What each symbol does to the states:
at | λ σ ψ χ η π
q434 | q611 q130 q125 q698 q169 q636
q125 | q382 q539 q279 q829 q648 q698
q949 | q31 q845 q892 q642 q38 q692
q426 | q949 q934 q636 q441 q642 q845
q31 | q189 q692 q934 q38 q763 q154
q400 | q863 q687 q622 q611 q917 q424
q716 | q316 q949 q917 q934 q845 q31
q692 | q154 q763 q642 q457 q158 q800
q530 | q441 q216 q400 q424 q716 q661
q863 | q216 q424 q359 q917 q426 q716
q687 | q424 q917 q434 q636 q892 q426
q611 | q917 q636 q382 q169 q530 q892
q811 | q624 q375 q462 q9 q125 q507
q466 | q462 q838 q69 q643 q47 q239
q189 | q69 q154 q845 q763 q800 q978
q800 | q608 q4 q457 q859 q466 q697
q763 | q800 q158 q567 q323 q859 q4
q622 | q359 q434 q375 q382 q130 q611
q697 | q706 q462 q859 q838 q239 q500
q279 | q164 q727 q506 q811 q624 q829
q47 | q279 q177 q608 q706 q811 q727
q316 | q745 q31 q426 q845 q692 q189
q462 | q500 q239 q374 q47 q279 q9
q567 | q457 q745 q716 q31 q189 q323
q239 | q9 q279 q643 q177 q727 q164
q892 | q934 q441 q169 q216 q661 q642
q642 | q38 q567 q216 q316 q745 q457
q441 | q642 q661 q863 q716 q316 q567
q169 | q530 q863 q648 q687 q424 q216
q608 | q506 q697 q158 q466 q462 q706
q500 | q375 q9 q838 q279 q164 q125
q424 | q716 q426 q611 q892 q934 q949
q375 | q507 q125 q239 q164 q539 q382
q507 | q434 q382 q9 q539 q698 q130
q164 | q539 q829 q177 q624 q622 q648
q69 | q374 q978 q692 q800 q608 q643
q698 | q169 q400 q829 q359 q687 q863
q216 | q661 q716 q687 q426 q949 q316
q323 | q859 q69 q31 q154 q978 q374
q706 | q811 q500 q466 q239 q9 q375
q130 | q636 q169 q539 q400 q863 q530
q9 | q125 q164 q47 q727 q829 q539
q382 | q130 q698 q164 q648 q400 q169
q177 | q727 q811 q697 q500 q375 q624
q859 | q466 q374 q189 q978 q643 q838
q636 | q892 q530 q698 q863 q216 q441
q506 | q177 q706 q4 q462 q500 q811
q978 | q643 q608 q763 q4 q697 q506
q158 | q4 q859 q745 q69 q374 q466
q727 | q829 q624 q706 q375 q507 q622
q374 | q838 q643 q154 q608 q506 q47
q539 | q698 q648 q727 q622 q359 q400
q745 | q323 q189 q949 q692 q154 q69
q934 | q845 q642 q530 q661 q567 q38
q624 | q622 q507 q500 q125 q382 q434
q648 | q400 q359 q624 q434 q611 q687
q838 | q239 q47 q978 q506 q177 q279
q917 | q426 q892 q130 q530 q441 q934
q845 | q692 q38 q441 q567 q457 q763
q829 | q648 q622 q811 q507 q434 q359
q38 | q763 q457 q661 q745 q323 q158
q4 | q697 q466 q323 q374 q838 q462
q643 | q47 q506 q800 q697 q706 q177
q359 | q687 q611 q507 q130 q636 q917
q457 | q158 q323 q316 q189 q69 q859
q154 | q978 q800 q38 q158 q4 q608
q661 | q567 q316 q424 q949 q31 q745

In the rows, zero is written as 152.

The rows follow the links: the fewer symbols apart two states are, the more alike their rows tend to be.

Each row is also shifted at random along 7 hidden directions that mean nothing.

Some states, each with a row of numbers:
q829 -> [ 201  111  144  163  145  150  187  202  132  150  168  149  178  156  180  130  113  175  196  169  152  212  144  148  151  158  122  103   86  165  157  152  100  165  131  149  175  134]
q216 -> [ -17  180  179  154  173  138  136  136  163  146  139  169  152  127  134  153  193  146  135  126  154  152  147  148  101  145  177  175  181  146  182  148  142  189  165  158  141  157]
q745 -> [ 151   92  155  125  145  184  143  154  138  136  119  217  215  239  200  142  145  110   99   88  185  181  153  176  202  154  169  174   89  174  117  149  191  134  144  168  111   81]
q643 -> [ 183  179  130  161  132  186  137  143  152  156  171  146  127  144  120  175  195  148  109  149  124  108  153  150  149  166  138  174  187  119  127  164  211  156  173   91  159  183]
q424 -> [ 156  147  195  142  174  126  167  125  179  168  115  168  180  165  136  101  174  118  163  128  165  197  144  128  134  148  175  136  125  189  171  124  192  177  144  179  131  138]
q359 -> [  97  113   67  168  175  134  188  183  154  114  198  151  183  126  126  147  142  185  158  208  154  153  152  166  167  141  143  119  120  142  121  119  147  138   94   52  170  160]
q863 -> [  61  146  152  151  175  122  161  154  159  140  154  152  165  138  157  145  136  161  173  169  166  162  153  155  148  140  169  144  149  162  168  138  118  147  132  167  149  148]
q716 -> [ 136  148  192  144  177  125  146  149  159  150  119  176  171  147  147  135  151  135  171  121  175  190  148  150  133  144  184  159  149  176  200  148  107  166  155  215  132  127]
q130 -> [ 189  136  197  162  163  126  191  134  145  158  140  162  180  159  176  107  170  106  143  139  149  191  149  120  151  163  155  106  115  164  148  125  201  168  152  183  155  145]
q441 -> [ 203  163  157  147  193  112  155  139  198  156  129  153  160  114   77  120  173  153  190  156  165  177  148  140  112  134  185  153  165  180  194  122  140  173  127  141  137  161]
q239 -> [ 189  155  161  160  129  150  140  193  114  155  179  111  107  132  210  204   56  199  218  192  152  140  162  170  184  153  130  145  178  139  186  202   11  110  178  253  186  157]
q763 -> [ 236  130  108  135  163  157  130  197  175  138  143  171  167  148  101  155  125  201  196  152  178  184  147  183  130  133  160  180  137  175  186  163   64  160  119  120  139  128]
q382 -> [ 127  146  108  182  166  127  178  185  148  136  191  138  147   88   96  151  151  179  188  193  134  167  148  144  136  156  142  118  153  133  169  140  113  160  134  106  182  181]
q838 -> [ 208  184  143  150  130  172  142  133  159  175  162  111  104  154  149  176  144  156  154  182  134   95  162  150  182  159  138  166  197  140  130  169  191  121  173  153  166  186]
q154 -> [ 102  193  142  137  149  164  102  163  188  173  136  131  103  126   82  180  138  196  203  159  156  133  152  168  121  139  160  207  212  163  200  184   82  153  166  159  146  169]
q859 -> [ 144  161  104  132  138  185  122  164  185  168  145  135  125  165   96  170  134  192  178  171  156  127  155  176  163  144  144  192  170  166  146  168  147  131  140  102  146  161]
q426 -> [  25  136  206  150  161  139  142  135  113  133  133  197  179  174  216  165  154   90  106   98  169  160  158  152  186  158  187  164  155  141  165  157  144  135  185  260  130  113]
q727 -> [ 109  183  153  167  129  176  166  157  141  157  179  131  141  151  198  152  184  190  125  166  131  138  143  148  100  160  110  138  142  128  118  159  179  203  155   83  180  180]
q608 -> [ 191  143  158  155  127  191  135  176  118  142  158  177  159  177  193  178  157  151  114  114  147  156  151  166  156  168  135  171  138  129  144  184  134  166  178  157  152  130]
q279 -> [ 108  165  134  162  128  179  154  191  151  166  172  130  132  137  136  156  148  205  182  169  132  166  144  154  109  161  112  145  141  145  158  175  114  188  153   98  177  172]
q158 -> [ 201  179  182  125  138  167  123  108  154  165  134  128  128  204  238  183  119  155  133  159  171   90  167  174  189  138  162  191  188  162  125  171  166  110  167  217  137  144]
q624 -> [ 170  167  206  166  133  153  172  151  141  186  148  137  141  149  167  124  166  135  168  138  127  187  142  118  125  175  126  117  136  155  165  160  172  188  181  181  171  167]
q648 -> [  99  154  189  149  146  148  179  135  178  200  126  131  149  164  123   96  162  127  192  153  137  191  144  115  143  166  137  116  126  187  155  137  220  168  153  160  154  166]
q845 -> [ 149  171  180  145  172  141  132  128  165  149  125  175  153  144  132  150  185  129  134  118  162  150  151  151  130  145  186  181  180  155  178  149  154  165  165  181  127  145]

Start here and follow the symbols in turn, left to right. Where do you end up?
Answer with the state's name.
[ 104  144  131  151  117  178  164  134  143  177  168  115  125  183  159  163  129  126  147  185  130  107  163  145  236  172  128  138  162  146   99  154  239   91  164  153  167  174]
ψ η η σ ψ χ σ: q624
[ 198  112  137  111  158  155  141  144  168  147  127  155  177  225  213  157   74  166  173  167  205  140  165  192  221  124  174  173  121  203  126  148  131   87  112  195  124  103]
λ σ σ π χ σ: q706
[ 242  111  143  171  159  132  192  184  143  156  164  152  173  131  123  121  132  140  196  168  141  211  145  129  168  167  137   96  106  160  166  137  138  151  138  155  171  149]
η λ σ λ χ: q441
[ 191  136   86  145  146  184  133  168  166  140  160  169  154  158   86  170  163  162  135  152  152  133  154  174  176  153  154  184  157  143  134  157  174  136  137   77  141  152]
ψ η η π σ ψ: q838
[ 152  140  188  184  160  128  181  158  119  147  160  170  167  117  149  133  178  103  141  128  129  190  146  116  150  175  153  109  143  129  176  142  159  172  176  197  164  156]
σ η χ π ψ λ η ψ: q426
[ 235   92  131  153  173  157  153  163  113   94  153  235  225  180  180  160  174  101   67   95  174  173  155  172  191  157  185  163  112  133  131  135  166  139  142  147  122   94]
σ σ σ λ σ χ: q643
[ 112  170  139  157  186  122  126  147  159  123  159  166  144  103  116  184  161  161  148  155  166  129  158  166  138  133  190  185  206  135  190  151   91  146  152  166  141  159]
χ π λ η η χ π: q727
[  61  159  141  179  142  153  173  148  116  136  195  138  144  136  198  173  159  144  114  176  131  116  159  146  178  165  136  129  164  109  118  151  180  138  166  143  178  175]
ψ η ψ π σ η: q400
[ 265  103  100  166  138  174  163  222  121  133  180  171  170  141  126  164  127  178  174  155  141  194  147  166  165  165  126  134  110  138  158  171   89  153  141  113  172  138]
λ η χ ψ π π χ: q130
[ 189  159  117  168  146  153  180  157  161  162  182  119  138  127  121  142  160  173  169  197  127  141  149  139  147  159  124  120  148  143  129  140  189  154  137   85  180  190]
σ σ σ π η: q216
[ 197  113   76  129  166  156  141  141  178  135  147  166  166  175   93  165  130  136  146  171  174  118  168  178  237  140  181  180  159  166  121  130  195   76  117  116  128  138]
ψ λ σ σ σ ψ λ: q154
[  75  144  126  124  166  168  155  108  190  142  131  175  191  214  167  127  189  144   91  143  176  127  153  171  156  132  168  176  125  175   86  116  265  154  109   64  117  134]
η π λ σ λ: q462
[ 194  156  212  144  139  137  188  104  160  202  131  109  144  195  211  108  127  111  177  174  146  152  157  118  192  160  141  105  132  188  120  134  240  127  160  221  161  164]
ψ χ η σ η π χ π: q845
